[-14.7   6.4   6.0  -2.2   1.2  -6.8   8.0  -2.7   1.9   9.8  -1.5  -2.6
 -11.6  -2.0 -18.9  -1.8  23.9   0.4]
Z31/Z753
[-18.5  10.9 -12.2 -26.3  -0.3  -8.0   1.1 -10.4 -49.9  -8.8  -0.4 -31.3
  20.4   4.4 -28.8  16.3  33.9   0.8]
Z31/Z160
[ -7.3  -9.9  12.7  -3.6   3.3 -10.1  -9.7  -4.5  34.2   3.1  -2.0  27.0
 -16.9  -7.7   1.1 -19.6  12.8   3.3]
Z235/Z718
[ -2.3  -2.2  16.4  -5.5  -0.7  -3.9  10.1   2.0 -20.1  -2.8   1.3   0.7
   1.2   0.8 -12.2  -5.8  14.2  -3.7]
Z31/Z753
[ 10.2   7.7  18.7   4.3   3.8 -10.4  -6.0  -4.4  40.0  -3.4  -3.6  -3.9
 -13.8   0.1   5.2   2.3  15.9  -0.7]
Z235/Z42
[  2.1   3.5  20.7 -13.6   3.4   1.9   8.2  -7.6 -17.3  16.3  17.9  -4.7
   1.4  -2.4 -21.7  -1.1 -11.7   0.5]
Z31/Z517
[-14.9  20.2  23.1  -4.8   6.7   0.8  10.5  -9.4  21.3   0.7  -5.2 -27.3
  -0.3   5.6  -5.6 -11.9  14.9  -1.3]
Z235/Z718
[ -1.2  17.0   3.9 -20.5   0.6   2.5   4.6  -1.7  -6.8   2.0   4.7  11.2
  -1.5  -1.4 -17.8  -9.9  14.6  -6.6]
Z31/Z160
[-33.2  -1.2 -31.9   2.3   2.1   0.3   8.1  -2.2 -78.3   3.2   5.8 -32.0
  36.4  19.1 -25.6  28.4  34.2  -2.6]
Z31/Z160
[  4.9  -4.5  20.5   8.3   7.4   7.6   2.8 -12.2  30.6  -5.9  -7.9  10.9
 -14.8  -2.4 -11.4 -18.9   9.2   2.3]
Z235/Z718
[  3.4 -11.4   9.9   4.8  14.3   9.3   4.1 -17.0  13.4  -3.3  -6.2  -1.8
  -9.4  -1.8  -1.2 -14.5   6.7   0.2]
Z235/Z490
[  3.2  -2.5  -0.2   3.2  -6.2  -3.9   4.0 -18.7  16.2  -1.2  -5.3 -12.7
 -19.8  -0.5  -2.1  -2.3  18.3  -7.6]
Z235/Z490
[ -6.7  13.7  26.8 -12.3  -3.3   1.8   5.1  -0.1  28.6  13.5   0.5  22.8
 -15.3  -8.9 -11.7 -30.9 -16.4   1.4]
Z31/Z517
[ -6.8 -12.9  10.3   7.2   9.0  -8.1  -3.7 -11.6   7.2  -6.1  -4.7  -1.1
  14.3  13.2  -4.1  -9.0  25.7   2.4]
Z235/Z718

[ -7.8   0.7  -4.0 -10.1   9.4   2.8  -4.5   0.2  -9.7  -3.1  -6.8  18.1
  -7.9  10.3  -2.7 -15.8   6.6   3.2]
[77]/M
[12.9  6.7 -6.7 -2.7  7.6  2.3  3.0  4.3 -0.9 -0.4 -2.7 -7.8 13.4 -2.1
  7.3 -6.7 -6.0 -6.1]
[81]/L
[14.4  3.5  0.7 -1.8  5.9  4.6 -3.9  3.9 -4.7  0.9  9.4 -8.0  8.7 -1.0
  9.6 -8.7 -0.4  2.8]
[81]/B
[-13.0   4.0   1.5 -13.2   8.1   3.3  -5.2   4.4  -9.0   4.1  -3.7  -5.8
  -8.0  14.0  -4.6 -11.5   1.8   0.0]
[77]/G
[ -1.3   3.1   6.0 -15.6   9.8 -11.9 -11.6  -2.0  -4.1   5.4 -14.7  -7.3
  -3.2  -8.3   0.3 -12.3   0.5   6.3]
[82]/S
[ -3.2  -0.3   2.3 -14.2   1.6   5.1  -1.8  -1.5 -18.1  -0.2   2.4  18.3
 -25.9   7.5  -1.9 -14.1   6.7  -0.6]
[77]/X
[  2.6   5.3  -1.0   2.0   9.4   4.2   9.3   1.2   1.5   1.9  -5.2  -9.2
   9.7  -5.7  10.9 -10.9  -4.1   1.6]
[81]/L
[ -3.5   0.7  -2.2 -10.7   6.4   3.3  -8.2  -1.0  -6.3   2.3  -2.4  20.8
 -21.3   5.6   0.0 -12.5   8.0   3.9]
[77]/X
[-8.4  5.2 -3.2 -4.9 -1.5 -3.2 -8.1  1.1 -7.7 12.1 -5.5  8.3 -7.1 13.5
 -2.4 -6.2 10.5 -0.4]
[77]/M
[ 6.4  3.9  2.0 -0.9  7.1 -2.4  0.9 -2.9 -5.3  4.3 -6.6 -9.1 13.0 -8.2
 11.7 -8.3 -8.5  1.8]
[81]/L
[  5.0   6.5   0.0  -2.4  11.0 -11.6  -8.4  23.2  -6.0   3.0  -1.0 -10.7
  17.8  -6.8   5.4 -12.8  -9.9   5.7]
[81]/J
[ -8.7   1.6   0.8  -7.7   7.4  -0.5  -1.5   0.0  -6.6  -8.4  -9.6   8.0
 -15.1   3.0  -5.1  -7.5   7.2   0.3]
[77]/M
[ -4.8   0.4  -6.7 -10.3   8.3  -3.6  -0.2   3.4 -11.0  -6.8  -2.5  11.7
  -4.9  17.8  -0.8  -8.5   5.8   6.3]
[77]/M
[  2.2  -1.9   9.9  -1.8   8.1 -10.6  -0.8  -3.6  -4.2  11.0 -18.4  -7.8
 -13.9 -25.6   5.3  -5.4  -2.0   0.7]
[82]/U
